Below are the code and all the weights of a small trained network. Each question names an input and a class and asks about switching units off, where a switched-off unit gives its printed mean instead of its output.

import numpy as np


def w(rows, s, z=0):
    codes = np.array(rows[::2]) - 128.0
    scale = np.full(codes.shape[1], s)
    scale[-1] = z or s
    return codes * scale


def norm(h):
    return h / np.sqrt((h * h).mean(-1, keepdims=True) + 1e-5)


def f(y):
    return y / 2 * (1 + np.tanh(0.7978845608 * (y + 0.044715 * y**3)))


def log_softmax(a):
    a = a - a.max(-1, keepdims=True)
    return a - np.log(np.exp(a).sum(-1, keepdims=True))


def net(x, mask):
    res = np.array(x, float).reshape(1, 2) / 4 @ E
    u = 0
    for l in range(4):
        y = f(norm(res) @ A[l][:, :-1].T + A[l][:, -1])
        res = res + np.where(mask[u : u + 5], y, B[l][:, -1]) @ B[l][:, :-1]
        u += 5
    return log_softmax(norm(res)[-1] @ U[:, :-1].T + U[:, -1])


A, B = {}, {}
E = w([
[137,134,194,255],'x0',
[69,87,178,206],'x1',
],0.0099)
A[0] = w([
[198,153,175,59,5],'L0N0',
[121,7,91,149,128],'L0N1',
[66,156,157,150,106],'L0N2',
[107,160,183,151,62],'L0N3',
[188,150,128,72,69],'L0N4',
],0.012,0.0028)
B[0] = w([
[68,78,79,81,212],'L0N0',
[237,129,182,78,199],'L0N1',
[167,37,132,98,185],'L0N2',
[124,67,124,181,177],'L0N3',
[203,2,35,198,255],'L0N4',
],0.0071,0.0037)
A[1] = w([
[143,68,179,80,200],'L1N0',
[114,255,106,156,69],'L1N1',
[216,193,222,186,187],'L1N2',
[122,240,176,141,4],'L1N3',
[108,91,149,63,178],'L1N4',
],0.0091,0.0028)
B[1] = w([
[173,248,41,89,222],'L1N0',
[110,3,148,197,115],'L1N1',
[36,222,51,53,254],'L1N2',
[128,134,151,194,118],'L1N3',
[210,221,160,174,197],'L1N4',
],0.0061,0.0047)
A[2] = w([
[188,98,104,105,209],'L2N0',
[106,7,148,122,135],'L2N1',
[161,118,103,113,236],'L2N2',
[140,177,105,129,37],'L2N3',
[74,158,104,105,253],'L2N4',
],0.015,0.0021)
B[2] = w([
[104,117,57,146,254],'L2N0',
[172,190,127,53,149],'L2N1',
[80,142,71,200,218],'L2N2',
[134,95,167,121,167],'L2N3',
[133,238,218,254,192],'L2N4',
],0.0076,0.0071)
A[3] = w([
[103,254,152,199,252],'L3N0',
[119,147,85,159,167],'L3N1',
[168,220,86,171,245],'L3N2',
[95,185,68,93,182],'L3N3',
[133,204,211,189,113],'L3N4',
],0.0099,0.003)
B[3] = w([
[131,34,165,185,246],'L3N0',
[151,176,184,87,180],'L3N1',
[111,92,233,97,254],'L3N2',
[178,253,177,114,205],'L3N3',
[9,50,98,107,199],'L3N4',
],0.0067,0.0094)
U = w([
[49,1,113,138,6],'0',
[148,147,5,101,253],'1',
[53,51,143,188,172],'2',
[191,205,214,82,11],'3',
],0.009,0.0033)

Each question gives the input, the list of numbers given to net, and the class t.
The units are the neurons (one row each of A and B). Each row of codes is followed by its name. A weight is (code - 128) times the scale printed after its matrix; where a second scale follows, it is the last column's (A, B and U).
mask holds one flag per neuron, layer by layer. A switched-off neuron (its flag False) gives its mean, the last column of its row in B, instead of its output. The means were averaged over made-up inputs and are rounded, as every weight is.
A unit's drop is (log p(t) with every unit on - log p(t) with that unit switched off) / (log p(t) with every unit on - log p(t) with every unit switched off).
The circuit of an input: a set's keep is (log p(t) with only the set's units on - log p(t) with every unit switched off) / (log p(t) with every unit on - log p(t) with every unit switched off). Starting from the 12 units with the biggest drops (on a tie, the unit counted first), units are removed one at a time, each time the one whose removal leaves the highest keep (on an exact tie, the one counted first), for as long as the keep stays at least 0.8.
circuit, biggest first: the units of the circuit, biggest drop first
unit that matters most: the unit with the biggest drop
k most important neurons: the k neurons with the biggest drops, biggest first
k most important neurons of layer l: the k neurons of layer l with the biggest drops, biggest first
drop when u is switched off: that unit's drop, to one decimal
input [-5,8], class 3: unit that matters most	L0N1
input [-2,6], class 3: 2 most important neurons	L0N2, L0N4
input [-7,8], class 3: 2 most important neurons	L0N1, L0N4
input [-4,8], class 3: 2 most important neurons	L0N4, L2N4
input [5,-7], class 1: 2 most important neurons	L0N4, L2N4
input [-8,1], class 3: circuit, biggest first	L3N3, L2N4
input [-3,4], class 3: 2 most important neurons of layer 0	L0N1, L0N4
input [-2,0], class 1: 2 most important neurons	L1N2, L0N4
input [7,-8], class 2: 2 most important neurons	L1N2, L2N4
input [-1,6], class 3: 4 most important neurons	L0N2, L2N4, L3N4, L3N0
input [5,-6], class 2: 3 most important neurons of layer 1	L1N2, L1N4, L1N0
input [-3,5], class 3: 2 most important neurons	L0N4, L0N1
input [-2,2], class 3: 2 most important neurons	L0N1, L1N0
input [1,-2], class 1: most important neuron of layer 2	L2N1
input [0,-1], class 1: drop when L0N4 is switched off	1.1
input [-5,4], class 3: drop when L0N1 is switched off	0.4
input [-6,5], class 3: drop when L0N1 is switched off	0.5
input [-5,3], class 3: drop when L0N1 is switched off	0.2
